Here is a tiny trained network, its code and every weight. The questions are about switching its units off for an input and a class, where a switched-off unit gives its printed mean instead of its output.

import numpy as np


def w(rows, s, z=0):
    codes = np.array(rows[::2]) - 128.0
    scale = np.full(codes.shape[1], s)
    scale[-1] = z or s
    return codes * scale


def f(y):
    return np.maximum(y, 0)


def log_softmax(a):
    a = a - a.max(-1, keepdims=True)
    return a - np.log(np.exp(a).sum(-1, keepdims=True))


def net(x, mask):
    res = np.array(x, float).reshape(1, 5) / 4 @ E
    y = f(res @ A[0][:, :-1].T + A[0][:, -1])
    res = res + np.where(mask, y, B[0][:, -1]) @ B[0][:, :-1]
    return log_softmax(res[-1] @ U[:, :-1].T + U[:, -1])


A, B = {}, {}
E = w([
[129,132,82,34,160,216,147,179,124,137,152,100],'x0',
[131,130,2,128,35,110,179,97,133,125,77,132],'x1',
[130,126,165,209,81,202,165,144,135,132,123,15],'x2',
[120,125,61,159,228,37,131,112,131,138,155,16],'x3',
[124,129,127,181,197,143,247,146,129,134,112,198],'x4',
],0.0083)
A[0] = w([
[122,127,157,186,90,174,154,128,134,127,123,69,44],'n0',
[129,125,215,132,173,147,90,131,130,127,137,124,145],'n1',
[123,114,143,163,103,87,125,138,138,120,122,143,62],'n2',
[127,128,139,174,173,142,215,131,132,133,124,185,106],'n3',
[133,122,162,119,159,148,101,129,118,128,131,119,58],'n4',
[123,135,197,123,186,137,96,144,131,131,136,127,52],'n5',
[136,131,105,79,155,67,95,120,134,126,132,215,98],'n6',
[135,131,90,102,132,96,123,117,136,121,121,172,65],'n7',
[132,117,121,81,158,85,101,127,122,131,119,189,32],'n8',
[127,127,123,172,174,148,215,130,125,128,118,173,9],'n9',
[130,115,139,126,99,144,134,127,119,145,124,158,70],'n10',
[133,132,162,202,102,70,114,109,128,127,112,159,52],'n11',
[134,126,102,147,173,89,123,119,123,116,126,81,70],'n12',
[133,130,155,113,48,164,127,129,128,121,118,188,114],'n13',
[126,125,4,140,28,110,172,118,128,128,110,131,82],'n14',
[139,123,95,80,143,173,142,135,129,117,131,115,52],'n15',
[125,130,85,63,164,207,140,149,140,128,124,107,63],'n16',
[128,127,139,81,43,101,2,118,129,130,131,67,30],'n17',
[119,134,105,110,139,104,97,130,137,129,133,174,59],'n18',
[131,128,135,124,124,130,102,114,123,127,130,130,80],'n19',
[142,124,153,155,120,156,142,128,135,128,116,80,40],'n20',
[130,121,113,135,163,119,140,124,120,130,139,106,77],'n21',
[136,124,80,140,174,66,129,138,136,131,129,62,74],'n22',
[123,134,78,142,185,88,132,114,118,128,131,72,52],'n23',
[133,125,203,124,192,134,96,128,128,129,134,133,31],'n24',
[119,128,97,60,158,197,145,136,120,126,139,96,85],'n25',
[122,128,168,210,74,44,109,106,131,121,119,147,93],'n26',
[137,131,65,131,69,126,148,120,130,130,114,136,9],'n27',
[140,127,174,120,69,171,127,123,132,125,133,179,39],'n28',
[137,129,149,189,78,180,164,133,130,128,128,59,108],'n29',
[118,130,159,121,91,181,125,138,117,120,116,181,34],'n30',
],0.018,0.011)
B[0] = w([
[54,137,87,125,117,132,158,137,69,140,149,127,188],'n0',
[136,121,214,134,137,128,98,116,119,84,104,139,224],'n1',
[153,140,122,132,115,125,145,131,124,157,153,119,154],'n2',
[183,128,85,125,127,130,115,120,144,55,98,119,223],'n3',
[124,145,157,121,129,120,162,144,137,118,142,122,154],'n4',
[119,113,190,133,110,128,166,130,141,104,144,124,187],'n5',
[78,124,99,139,135,136,97,127,47,123,110,129,236],'n6',
[83,123,129,124,123,124,145,128,92,126,150,121,173],'n7',
[63,129,95,127,115,119,162,128,86,145,151,113,186],'n8',
[154,131,56,127,123,124,194,144,159,76,132,131,186],'n9',
[120,119,126,123,120,139,118,143,159,144,131,131,153],'n10',
[183,128,127,120,123,127,152,141,116,195,162,124,193],'n11',
[101,131,118,124,122,129,114,126,174,159,122,130,191],'n12',
[106,124,128,131,147,122,62,117,191,159,99,132,225],'n13',
[134,126,253,129,141,130,133,124,122,61,124,133,248],'n14',
[165,128,122,125,127,136,147,134,117,175,158,120,157],'n15',
[188,129,129,131,114,118,134,124,102,194,150,123,186],'n16',
[189,130,40,133,131,129,167,134,152,40,104,129,236],'n17',
[93,139,103,121,129,135,150,130,100,139,142,134,165],'n18',
[122,119,116,121,119,129,147,139,140,116,132,121,136],'n19',
[73,129,112,118,124,121,162,135,103,140,151,116,156],'n20',
[107,135,112,120,120,135,136,133,160,138,134,130,156],'n21',
[97,126,121,126,132,137,94,123,194,152,110,153,219],'n22',
[93,126,122,137,120,121,112,134,199,155,131,105,203],'n23',
[113,144,183,118,127,129,183,133,148,109,161,129,185],'n24',
[194,127,128,133,135,129,118,124,98,178,135,144,187],'n25',
[201,126,140,124,132,138,120,126,100,203,149,130,227],'n26',
[105,136,181,129,105,122,204,146,163,121,168,116,168],'n27',
[83,134,109,119,121,128,138,130,207,163,141,123,190],'n28',
[70,120,96,127,140,121,90,118,45,120,114,139,217],'n29',
[87,131,107,141,123,120,143,134,197,170,154,114,182],'n30',
],0.036,0.016)
U = w([
[75,150,100,145,136,128,105,136,209,182,132,137,115],'0',
[106,151,192,144,135,129,175,137,130,110,156,138,118],'1',
[53,148,74,140,136,127,145,134,62,149,150,132,118],'2',
[166,153,40,145,134,132,174,146,153,88,113,132,119],'3',
[184,151,112,136,125,137,144,138,109,222,179,136,126],'4',
[147,128,134,148,177,142,2,86,106,130,40,142,250],'5',
[125,211,128,94,56,131,115,138,114,165,41,2,82],'6',
],0.0079,0.019)

Each question gives the input, the list of numbers given to net, and the class t.
The units are the neurons (one row each of A and B). Each row of codes is followed by its name. A weight is (code - 128) times the scale printed after its matrix; where a second scale follows, it is the last column's (A, B and U).
mask holds one flag per neuron, in row order. A switched-off neuron (its flag False) gives its mean, the last column of its row in B, instead of its output. The means were averaged over made-up inputs and are rounded, as every weight is.
A unit's drop is (log p(t) with every unit on - log p(t) with that unit switched off) / (log p(t) with every unit on - log p(t) with every unit switched off).
The circuit of an input: a set's keep is (log p(t) with only the set's units on - log p(t) with every unit switched off) / (log p(t) with every unit on - log p(t) with every unit switched off). Starting from the 12 units with the biggest drops (on a tie, the unit counted first), units are removed one at a time, each time the one whose removal leaves the highest keep (on an exact tie, the one counted first), for as long as the keep stays at least 0.8.
units of the circuit, in order: the units of the circuit, biggest drop first
top k neurons: the k neurons with the biggest drops, biggest first
drop when u is switched off: that unit's drop, to one decimal
input [7,8,7,4,-4], class 1: units of the circuit, in order -> (n14)
input [2,-7,7,-8,3], class 0: top 3 neurons -> (n28, n13, n30)
input [8,-7,5,6,6], class 4: top 2 neurons -> (n16, n25)
input [-5,-7,0,7,-8], class 3: top 2 neurons -> (n17, n14)
input [4,1,-5,0,1], class 2: top 2 neurons -> (n26, n6)
input [-4,-2,-4,3,5], class 3: top 3 neurons -> (n3, n29, n9)
input [-7,-7,2,-7,7], class 0: top 4 neurons -> (n28, n13, n14, n17)
input [-1,8,3,-7,2], class 1: top 4 neurons -> (n14, n27, n22, n23)
input [2,-5,7,4,7], class 2: top 4 neurons -> (n29, n17, n0, n20)
input [2,5,1,-2,-4], class 1: top 2 neurons -> (n14, n27)
input [8,-2,7,-4,2], class 4: top 2 neurons -> (n16, n25)
input [7,-6,-2,2,0], class 4: top 3 neurons -> (n16, n25, n14)
input [2,7,5,6,8], class 3: top 3 neurons -> (n9, n3, n1)
input [1,-6,-4,-2,-8], class 3: units of the circuit, in order -> (n17)
input [-2,3,-2,1,2], class 5: top 3 neurons -> (n24, n5, n27)
input [-1,6,-8,6,1], class 2: drop when n8 is switched off -> 0.1
input [2,6,-8,2,4], class 2: drop when n6 is switched off -> 3.2
input [-7,5,-2,1,-8], class 3: drop when n17 is switched off -> 7.2
